Known rows, with every step that occurs:
tosav, nozo, mizib, rute, dinabu, nolu, perop: [ 20 -31 -17 -20  14  34 -28  25 -45  39  10 -23  -9 -32 -45   8  17  -4
 -18 -33   9 -27  20  11 -29 -23   4  36 -19  39  11  16   9 -36  31   3
 -12   6  10  13   4  10 -24 -25  17  -9 -31  17  28 -11  43  18]
nolu, perop: [ 21 -30 -33  -5   9  30  -5  10 -23  28  12 -20  -8 -14 -19 -18  15  11
  -2 -31  -6 -21  21  33 -17  22  20   0  14  23   5   0   4   4  17  24
   6 -12  -8  19   6   4 -17 -37  -7  -1   7  21   8 -14  26  -1]
tosav, debo, dazak, dinabu: [ -7  -5  -2 -34 -10 -14  17  23  29  44   3  18 -26   1   5   2 -10 -25
 -21 -19 -13  25  16   8   1  15  17 -41  -8   3 -19  24 -43   8  11  41
   8 -16 -32  27  11 -10   8 -25  -3 -17  59 -10 -22  27   8   8]
nozo, debo, dazak, dinabu: [-17   2  -2 -41  -6 -14   7  11  31  37 -15  15 -13   8   3  12  -8  -4
  -4 -17 -13  28   3  12   4   5  22 -25 -22  12 -20  12 -47  20   2  37
  -1 -17 -39  13  11 -12  11 -36 -20 -17  57  -1 -32  12  -7  13]
dazak, dinabu: [  3   4 -33 -37 -14 -19  -2  31  34  36 -23   2   2   0   6 -12  11   6
 -14 -33 -26  21   1   2  17   1  30 -32 -16  13 -23  14 -43  20  15  49
   8 -11 -23  30  22  15  20 -25 -19  -9  61 -25 -11  10   9   0]
tosav, debo, nozo, mizib, rute, dinabu, perop: [ 16 -26 -43   4  -5 -22 -22  18 -38   0   4 -26  -3 -46 -54  23  12 -15
   3 -30  13   9   7   2 -16 -12  -8  41   0   3  24  42   8 -25  16  18
  -6   3  11  27 -37  -4   2  -7 -11 -14  -5 -13  37  -9  28  14]
perop, dinabu, nolu: [ -6 -23 -30 -14  20 -17 -55  32   4  22  -9  -7 -13 -42  13 -17  19 -16
   7 -23  -4  -8   7 -15  15  -8  14  -3 -30  15   3  16  17 -14  52  32
   9  16 -14  17  43  12  33 -29  -5  38   2   6 -19   1  16   8]
rute, dinabu, perop, roro: [ 38  -8 -66   8 -35  10  10  61 -10  -2   1 -24  18 -54  15   8  46 -28
  30 -30 -35  10   8  21  44  -7  16  12  13 -18   2  29   5  10  18  71
   6  21  -1  32  -8  23  16 -16 -45  -7  18 -10  -5 -49  29  14]
mizib, nozo: [  5 -33 -29   5  34   4  19  19  -9  -4   5  13  -5  13 -19 -22  16 -14
  -9 -30   0 -27 -11  -1  40  11  39  -1  20 -18  26  11  31 -22  13  43
  41 -13  25  10  -3  23  -7 -43  -4  -6   4 -13  16  55 -12 -22]
debo, nozo, mizib, rute, dinabu, perop: [ 11 -28 -52   4   0 -20 -25  23 -39  -3  -5 -32   0 -41 -48  31  19  -5
   5 -40   8   1   9   5  -6 -16  -4  41  -6   4  27  34   7 -20   9  12
 -11  10  20  27 -37  -4  -4 -12 -21 -15   1 -16  35  -8  22   8]
tosav, debo, nozo, mizib, rute: [ -4 -11 -17 -18  24 -10  -5  17 -25   6 -48  36   7  12 -61 -14 -21  10
 -20  12   3 -10  -1 -50  13  -8 -10  17  17 -11  15  12  30 -23  -8  23
  36 -18  -5  16 -37  18   7 -21   4 -12   0  11  37  33  20   3]
nozo, debo, mizib: [ -7   8  -6 -36 -18   5 -16 -22 -33   2 -38  19  31  12 -19 -39   5  15
  48 -13  16  33   5  29  10  46  -8  17  11   3  29 -15  16  30   7  10
  17  -1 -24  -1 -22 -22  15 -23 -16 -14  33  18 -11 -17  -5 -13]
debo, dazak: [-10 -47 -18 -14  30   5  13  17  -6   7  10  22 -29  -5   8   8   9 -26
  -3 -26  -5  12  32  25  28  40  20 -24   3  -6  13   2   6  11 -24  18
  15   0   5  15 -14 -34 -19 -41 -17 -10  39  12 -17  36  -8 -17]
mizib, nozo, debo: [  6 -18  -6 -15  16  -4  -2 -18   2  -5 -11  29  10   5 -34 -19   1   5
  24   6  11  11 -33  -3   5   6  31  19   8   4  14   7  23   1   8  50
  32 -27 -23 -13  -2  20  20 -42 -14  -3  -3  11  -3   9 -18  10]
dazak, debo, nozo, mizib, rute, dinabu: [ -4  -5 -39 -34  15  15   9  26 -14  -4 -38  -1  22 -21 -51  14   9  19
 -25 -25 -30  10  -2 -21  14 -35  11  39   5 -17  -9   5 -11 -15 -29  13
 -13   3  -1   0 -56   7  -4   5  -7 -22  18 -13  33  -1  12  16]
nozo, mizib, rute, tosav, debo, dazak, nolu: [-18  -8   3 -46  33  12  35  25  11  48 -20  61  -6 -11  -3   1 -23 -21
  17  11  -3  37  41   5  14  36   0 -13 -20   0 -35  39 -11 -38  12  -8
  11 -32  10  17   3  -7 -23 -14  15  -3   8   8   3  40  13   8]
rute, tosav: [ 63 -40 -47  -9  16  28   8  30  11  -9 -31 -54  17 -27  -6 -30   3   6
  29 -13 -40  47  40   7  49  28  21 -24 -22   1  15  18  -9  10  -3   3
  13  -1  11  21  -6   6   7  -9 -18 -14  30 -22  21  14  -5 -11]
dinabu, nolu, perop: [ 22 -40 -36  -3  18  26 -34  13 -33  34  22 -22 -19 -28 -17 -18  14   2
   5 -32   8 -32  26  27 -24   8   8   7 -14  31   8  13  21 -16  44  15
   2  -2  -8  16  25   5 -17 -48   7  17 -12  31   6 -16  31  -1]
tosav, nozo, mizib, rute, dinabu, perop, roro: [ 34  -2 -42  -2 -37  11  12  68 -21   5 -15 -14  21 -41  -6  21  42 -32
  16 -18 -28   9   5   6  40 -24  12  19   9  -9   9  32  10  -8  14  64
  13  22   9  36 -16  33  11 -10 -33 -26  -7 -13   8 -32  42  23]
rute, tosav, nozo, mizib: [ 48 -21  -2 -56  -6  20   2  34 -16  23 -30  -1  12  12 -21  -8  17  -8
  -1 -26  -7  64  36  -9  35   3  23  11 -31  43  29   3   2 -12  -5   0
  42  -7  20  19  -3  36 -17 -15  -7 -50   0 -27  51  53  25 -13]
perop, dinabu: [-21  -2 -21 -15   8 -16 -16  38  22  20 -31 -15   0 -26  14 -14  18  -7
  -3 -16 -31   1  -6 -13  28   8  31 -12  11   3  -1  -5 -14  11  21  47
  10   8 -19  17  20  15  43 -11 -29  18  27 -10 -26  -1  11  19]
mizib, nozo, debo, dazak, nolu: [-40  -8  -4 -40  38   5  28   6  14  38 -12  77  -6   4  14  11  -5 -16
  30  -4   7  22  17  23  15  35  22  -2 -14   3 -31  21  -5 -24  11  10
  10 -32   4   2  13  -7 -17 -35  -3   8  12  21 -23  36 -12   3]
dazak, tosav, debo, mizib, rute: [  0   3  -7  -3  -1  -7  12  10 -21  10 -44  17  16  10 -54 -27 -25  -1
 -11  16  -7 -16   8 -10   5  27 -26 -25  35 -29  11  13  27  -5   9  28
  30  -3  -2  28 -32 -11  24  -4  20  -7   4   3  -4  16  16   6]
nolu, perop, dinabu: [-17   0 -14  -6   5   9 -14  34   5  37 -16 -39  -5 -24   5 -10  13   0
  -5 -18 -26 -26  -2   5  -1   4  24   0  17  15   1  -6 -18   1  34  38
  -3   2 -24  15  25  15  24 -15 -21  15   6   8 -22 -17  25  27]
mizib, rute, tosav, nozo, debo, dazak: [  3 -37  22 -15  26  10  15   0  -7   3 -18  19 -14   5 -20  27  -7 -34
  11  15   4  30  15  15   7  25  13 -17  -7   6  24   2   3  -3 -23  15
  14  -6  -9   7 -25 -21   3 -22  -6 -33   1  19 -18  31  -6  16]
dinabu, nolu, perop, roro: [ 35  -9 -50   2 -18  43   3  52 -16  20   3 -13   8 -34  19 -17  29 -16
  25 -16 -31 -27  18  15  28  -4  12   1  13  -5  -5  14  21   0  39  66
  17   9 -20  23  23  33   4 -40 -20   9   1  30 -13 -43  36  11]
debo, mizib: [ -5  -4 -25 -26 -10  11  -8   3 -36   5 -29   8  22  13  -4 -41  17   3
  27 -37   6  17  25  32  31  51  -3  -2  16  -6  34 -13  17  23   7   4
  22  10   5  18 -22 -25   1 -21 -14 -15  44   2  -2   6   3 -35]
tosav, debo, nozo: [ 14 -31 -42  12   8   1  -4 -13 -13 -14  -6  30  -4   8  -3 -20  -4 -34
  15 -28   9  11  27 -25   2  37   2   8  49 -17  31  -6  27  -2  16  37
  41 -18 -38  15 -25   8  26 -14  -6   9  35  18   8  37   2 -22]
tosav, debo, mizib, rute, dinabu, perop, roro: [ 29   4 -45  10 -43  11  13  54 -26  -1  -8 -19  23 -51  -5   0  29 -31
  31  -9 -24   3   4  14  30  -3  -6  14  28 -30   8  36  15   0  27  64
   7  21  -4  34 -23  15  22  -4 -27 -13   8  -2  -4 -52  37  22]

Rows:
[  7 -12 -40 -42   7   9 -10  11 -25   8 -30  22   8  25 -16 -14   5  14
   7 -44   2  26  28 -30  34   4   7  42   3  15  28 -11  19   1  -7   5
  41 -18  -8   2 -17  23 -16 -39 -24 -16  33   2  44  46   2 -35] | debo, nozo, mizib
[-17 -36   7 -14  33   6  18  -9  -7   0   9  31 -25   9 -14  10  -7 -23
  14  -2  11   6   1  17  13  24  22   1   5  -7  20   6  14  -2 -15  26
  19 -17 -10  -9 -16 -24 -11 -51 -13 -13  14  24 -20  34 -23  -1] | mizib, nozo, debo, dazak
[ 18 -41   9 -20  24  18  26  16  -7  12   3   4 -24 -13 -26  -7 -27 -32
  -1  15  -5  33  39  -1  15  32  -5 -20  -3 -10  15  29   6 -18 -12   3
  18 -16  -3  14 -28 -24 -15 -21   9 -25  14   7  11  40   6   5] | nozo, mizib, rute, tosav, debo, dazak
[  1 -18 -34 -38  16   4  -1  40 -10   6 -35   2  24 -41 -59   9  17  16
 -32 -22 -25  18  -5 -20  24 -32  16  43  -2   0  -7  16 -13  -2 -31  17
 -17  12  22   7 -46   7  -6   2 -12 -23  22 -23  37  -6  13  19] | nozo, mizib, rute, dinabu
[-10  -8 -26 -26   8   5  -3  17 -20  -6 -43   0  37 -36 -57   3  11  13
  -8 -13 -14  12 -12   0  13 -13   3  39  14 -11   4   5 -10  10 -23  16
 -25  19   7   3 -57 -14  13  13 -10 -21  24  -9  10 -27   4  20] | nozo, debo, mizib, rute, dinabu
[ 31 -31 -39  21  17  12   6  -3 -13 -22 -27  -2   5   5 -20 -21 -22 -27
  20  -7  -5  10  33 -35  11  30  -7   1  38 -28  36   6  21 -13  14  20
  32 -16 -30  18 -38   8  30  -2   0  -1  22  12  20  37  -1 -12] | mizib, rute, tosav, debo, nozo
[  2   1   7 -43  -6  -2  22  30  24  44 -18  -2 -17   3 -18   1 -29 -12
 -22  -1 -20  30  19  -9  10   0   3 -33 -23   2 -15  33 -46  -9   6  21
   4 -20 -23  25  -1  -5   1 -19   2 -31  43 -15   1  33  12  15] | nozo, mizib, rute, tosav, debo, dazak, dinabu
[ 15 -17  -5   1   9  27  29   5 -31  -4  -1 -10   8  20 -28 -47  -6 -24
  17 -17  10 -10   8   9  34  34   4   2  29 -30  51  16  33 -32  31  13
  39 -12  21  10 -22   2  -4 -21  15 -24   2 -12  23  50  -8 -27] | rute, tosav, debo, mizib, nozo
[ -5 -11 -14 -32  26 -14  -7  31 -17  16 -52  29  11   0 -61 -16  -9  27
 -24  12  -8  -5  -6 -34  26 -12   3   7  -5   1   0  15  22 -11 -17  24
  28  -8  14  18 -25  18  -3 -28  -4 -14  -1  -1  32  21  23   7] | nozo, mizib, rute
[ 36 -33  -6  -6 -14   6  39  27   9  21  -1  13 -16  32   9  38  19 -60
 -26 -42 -19  23  53  19  14  32  25 -52  18  17  19 -10   1   2   0  39
  47   1   8  35  15   9   9 -12  10 -28   3 -23 -26  77   7 -10] | debo, dazak, tosav, nozo
[  6 -19 -19 -35   6  11  23  44  -7  14 -27  -2  13 -21 -53  39  10  -9
 -44 -29 -30  16  15 -14  21 -28  11  26   4   2  -3  11 -19  -9 -31  15
  -9  12  25  10 -41   2 -10   7   0 -34  11 -29  22  24   8  20] | debo, dazak, tosav, nozo, mizib, rute, dinabu
[ 45 -25 -35 -12  28  27   8  29  -8 -11 -64 -45  23  -4 -44 -20 -24  19
  16   5 -33  23  31 -31  50   3  -2  -1 -20 -10  24  17   3 -14 -11 -12
  16  -9  13  19 -33  14   0  -8  -8 -26   8 -11  47  31   0  -4] | debo, nozo, mizib, rute, tosav
[  2 -14   3 -32  20 -11  -3  32 -21  20 -52  38   8  12 -58  -1   4   2
 -34  10   2   1  -3 -31  20 -11  10   3  -3  12  13   8  25 -22 -15  26
  35  -2  21  27 -25  26   3 -16   6 -32 -16  -7  31  38  33  11] | tosav, nozo, mizib, rute
[ 20 -46 -53 -22  20  -1 -45  27 -12   7   8  -2  -2 -61 -11  -4  33 -15
   2 -46  -4  13  18   1  12 -17  16  26 -33  15  -1  22  11  -7  21  18
 -12  23   9  11  10  -1   5 -22  -1  18  17  -4   9  -8   9   0] | rute, dinabu, nolu
[-20   5  -1 -17  11 -11  -9  -3 -31   0 -63  27  25   8 -57 -25 -12  22
  10  24   7 -12 -16  -7   9  19 -13   1  16 -15  17   1  27   4  -7  21
  14   2  -6  14 -41 -14  24 -14   0 -12   4  20  -5  -8   9  11] | nozo, debo, mizib, rute
[-33  14 -13 -21  12   9  -5  39  14  53 -24 -15  -1 -23  16  -5   8   1
   5 -16 -23 -19   5  10  -4  10  24   1   9  18 -22   1 -27 -12  47  26
  -8  -8 -20  15  36  17  18 -10 -14  21   3  11 -27 -14  28  31] | dazak, nolu, perop, dinabu
[ 57 -37 -11  -1   7   6  11  16   7   3 -14 -12   6 -35 -43 -42 -25 -20
   7  32 -15  39  21 -19   3  28  -1 -29   7 -14   6  40  10 -16  15  30
  28 -18 -15  27 -17  11  30   8  17  -9   2  -8  23   9  23  20] | mizib, rute, tosav, debo
[ 43 -13 -34 -16  27  34  18  26  -6 -13 -64 -50  21   5 -39 -19 -27  28
  18  10 -42  24  28 -21  39  -2   0 -12 -25 -22  12  15   2 -25  -9 -12
  20 -15  -2  13 -35  15  -1  -6   0 -25   1  -9  41  26   6   1] | dazak, debo, nozo, mizib, rute, tosav
[  1 -47   2 -11  17   1  18   7  -3  14  29  35 -36 -17  -3  -5  -5 -47
  -6  -4   4  26  33  15   2  46   9 -27  15  -8   9  17  10  -1  -8  28
  25 -10 -14  16 -16 -31  -7 -29   2  -9  31  15 -13  32   5  -5] | tosav, debo, dazak
[-11 -13 -18  -3  16  16  21  10 -35  -3  -7   7   8  32 -20 -36  11 -11
   9 -36  12 -29  -3  17  43  29  16   9  30 -27  47  -2  36 -20  20  18
  37  -4  32   9 -19   0 -12 -36   1 -20  11  -7  13  50 -13 -37] | debo, mizib, nozo
[ -1  -5 -60   2  14  19  10 -13 -11 -22 -26  11  -2  35  16  -7   3  -1
  21 -41 -22  -5  23   4   4  21  18 -15  25 -37  12 -25  18 -10   3  26
  35 -19 -50   3 -26   8  11 -22 -10   6  30  19  -6  31   1 -27] | dazak, debo, nozo
[ 11 -29 -37 -10  20  38 -30  16 -46  27   6 -30  -8 -28 -43   3   5   9
  -7 -38   7 -39  21   1 -24 -23  -6  47  -9  23  12  13  13 -31  31  -2
 -15   1  -3   6  -6   6 -25 -33   9   2 -17  30  30 -12  29   7] | debo, nozo, mizib, rute, dinabu, nolu, perop
[ 26 -22 -42  -2  -9   6  44  23  26  19   4 -12 -18  21   8  23 -17 -15
 -14 -40 -47   7  58  18  28  36   5 -52  17 -13 -11   4  -2  27  -5  34
  36 -15 -10  16  21 -12  -4 -38  -3   8  34 -14 -37  56 -27 -15] | debo, dazak, tosav
[ 18 -48   4  -3  27  15  26  15  -2   6   7   4 -29 -20 -20  -5 -24 -41
  -1  16  -9  27  39   7  11  41  -1 -33   7 -18  14  29   6 -13 -10  12
  16 -11  -3  19 -27 -30  -5 -17   8 -18  19   9  -1  34   3   8] | mizib, rute, tosav, debo, dazak
[-21 -12  -5 -20  30  40  24   3 -17  50  11  21 -14   1  -9   6  -7  -2
  18 -15   9 -24  21  42 -23  28  16  12   1  18 -17  14  -4 -30  30   5
  -5 -34  -3   4  14  -4 -38 -43   7  -1 -13  37  -7   6  11  10] | mizib, nozo, debo, dazak, nolu, perop
[ 18 -24 -35 -14   2  -1 -28  22 -18  12  -4  -4   4 -45 -37  -4   2 -14
  -6 -25  -4  -2  23 -12  -1 -15 -16  16 -14  -4  -1  32  17 -19  32  16
  -5  17   1  15   0  -6  16  -9  25  16  -1  -4   2  -1  11  11] | dazak, tosav, debo, mizib, rute, dinabu, nolu
[  5   6 -37 -47   3  20   1   3 -22   6 -31  19   4  36 -11 -15  -2  23
  12 -37 -13  27  23 -14  17  -1   9  24  -5  -1  10 -13  17 -14  -5   5
  45 -29 -32  -5 -19  22 -20 -38 -14 -17  23   6  35  40  10 -27] | dazak, debo, nozo, mizib
[ 10 -20 -38 -29   5 -19 -46  27   9  33  -3   6 -14 -23   6 -14  13  -8
  -1 -36  -1   5  14  -6   7 -13  13 -18 -49  23 -12  29  -5  -6  48  33
   8   4 -16  26  45  12  18 -40   2  19  27  -4  -8   8  13  -2] | dazak, dinabu, nolu
[ 38 -14 -18  -9  17  25   5  16 -12 -13 -69 -47  35 -12 -45 -31 -24  19
  36  21 -25  27  17  -3  39  21  -9 -13 -14 -15  24  15   2   1  -3  -8
   5   0   4  16 -36  -8  18   1  -5 -24   7  -3  18   0  -2   6] | nozo, debo, mizib, rute, tosav
